Below is a small trained network, with its code and all its weights. Each question gives an input and a class and asks what happens when units are switched off, that is, made to give their printed mean instead of their output.

import numpy as np


def w(rows, s, z=0):
    codes = np.array(rows[::2]) - 128.0
    scale = np.full(codes.shape[1], s)
    scale[-1] = z or s
    return codes * scale


def f(y):
    return y / 2 * (1 + np.tanh(0.7978845608 * (y + 0.044715 * y**3)))


def log_softmax(a):
    a = a - a.max(-1, keepdims=True)
    return a - np.log(np.exp(a).sum(-1, keepdims=True))


def net(x, mask):
    res = np.array(x, float).reshape(1, 7) / 4 @ E
    y = f(res @ A[0][:, :-1].T + A[0][:, -1])
    res = res + np.where(mask, y, B[0][:, -1]) @ B[0][:, :-1]
    return log_softmax(res[-1] @ U[:, :-1].T + U[:, -1])


A, B = {}, {}
E = w([
[211,131,143,186,136,53,187],'x0',
[149,113,38,235,59,182,139],'x1',
[220,155,146,84,178,178,134],'x2',
[170,23,106,102,149,109,118],'x3',
[102,149,82,89,164,104,153],'x4',
[119,81,72,208,208,132,8],'x5',
[135,160,99,126,39,96,77],'x6',
],0.011)
A[0] = w([
[227,41,212,155,87,48,170,118],'N1',
[172,177,97,185,163,120,6,115],'N2',
[151,105,121,169,70,96,155,255],'N3',
[220,73,77,226,195,158,147,168],'N4',
[97,130,175,125,129,129,78,157],'N5',
[118,80,37,143,167,151,97,144],'N6',
[214,126,138,51,127,162,52,65],'N7',
[125,48,125,99,129,86,92,123],'N8',
[191,105,162,156,143,106,135,160],'N9',
[83,154,135,166,92,71,155,217],'N10',
[111,172,198,198,56,205,155,128],'N11',
[58,102,153,152,153,84,70,155],'N12',
[188,188,201,106,146,101,210,133],'N13',
[124,90,140,69,89,117,171,134],'N14',
[82,136,79,96,134,179,124,109],'N15',
[170,207,16,164,35,130,183,229],'N16',
[179,141,197,57,113,121,89,63],'N17',
],0.012,0.004)
B[0] = w([
[185,118,101,150,213,103,68,236],'N1',
[128,121,36,178,110,92,40,206],'N2',
[132,126,99,138,134,126,89,192],'N3',
[250,67,170,25,209,168,84,233],'N4',
[155,150,105,153,149,95,142,163],'N5',
[139,94,144,100,140,172,89,192],'N6',
[63,152,88,196,74,62,168,186],'N7',
[115,111,138,174,110,183,111,167],'N8',
[178,106,141,125,181,113,100,181],'N9',
[123,132,77,147,99,82,112,184],'N10',
[84,124,148,212,131,161,185,206],'N11',
[114,139,83,125,101,137,108,185],'N12',
[199,156,177,86,193,82,148,248],'N13',
[132,146,114,126,168,68,96,183],'N14',
[132,115,123,174,163,149,99,170],'N15',
[97,80,22,106,140,165,65,235],'N16',
[120,143,149,174,149,64,144,193],'N17',
],0.012,0.016)
U = w([
[139,99,81,130,161,150,64,171],'0',
[145,141,188,99,34,176,152,25],'1',
[138,168,113,26,113,117,166,3],'2',
[175,180,254,130,169,105,207,144],'3',
[42,141,78,184,82,137,124,191],'4',
[127,67,171,124,132,236,147,127],'5',
],0.014,0.006)

Each question gives the input, the list of numbers given to net, and the class t.
The units are the neurons (one row each of A and B). Each row of codes is followed by its name. A weight is (code - 128) times the scale printed after its matrix; where a second scale follows, it is the last column's (A, B and U).
mask holds one flag per neuron, in row order. A switched-off neuron (its flag False) gives its mean, the last column of its row in B, instead of its output. The means were averaged over made-up inputs and are rounded, as every weight is.
A unit's drop is (log p(t) with every unit on - log p(t) with that unit switched off) / (log p(t) with every unit on - log p(t) with every unit switched off).
The circuit of an input: a set's keep is (log p(t) with only the set's units on - log p(t) with every unit switched off) / (log p(t) with every unit on - log p(t) with every unit switched off). Starting from the 12 units with the biggest drops (on a tie, the unit counted first), units are removed one at a time, each time the one whose removal leaves the highest keep (on an exact tie, the one counted first), for as long as the keep stays at least 0.8.
circuit, biggest first: the units of the circuit, biggest drop first
top k neurons: the k neurons with the biggest drops, biggest first
drop of u: that unit's drop, to one decimal
input [-2,-2,-5,-6,8,-4,5], class 4: circuit, biggest first	[N4]
input [5,-3,1,-5,-5,-5,6], class 3: top 2 neurons	[N13 N2]
input [5,5,-4,-6,-3,-4,-1], class 4: top 2 neurons	[N11 N4]
input [2,-8,7,-4,-7,7,-7], class 3: top 3 neurons	[N16 N13 N17]
input [-1,2,4,0,-4,-6,8], class 4: top 3 neurons	[N4 N11 N7]
input [2,6,-5,2,2,-5,8], class 4: top 3 neurons	[N4 N13 N11]
input [4,-3,-3,4,-6,-4,-6], class 3: drop of N16	0.3
input [-6,6,8,-2,0,-6,-8], class 5: drop of N17	0.2
input [-8,4,-5,5,8,2,-2], class 5: drop of N2	0.2
input [-3,-2,-8,-1,6,-5,-8], class 4: drop of N13	0.2
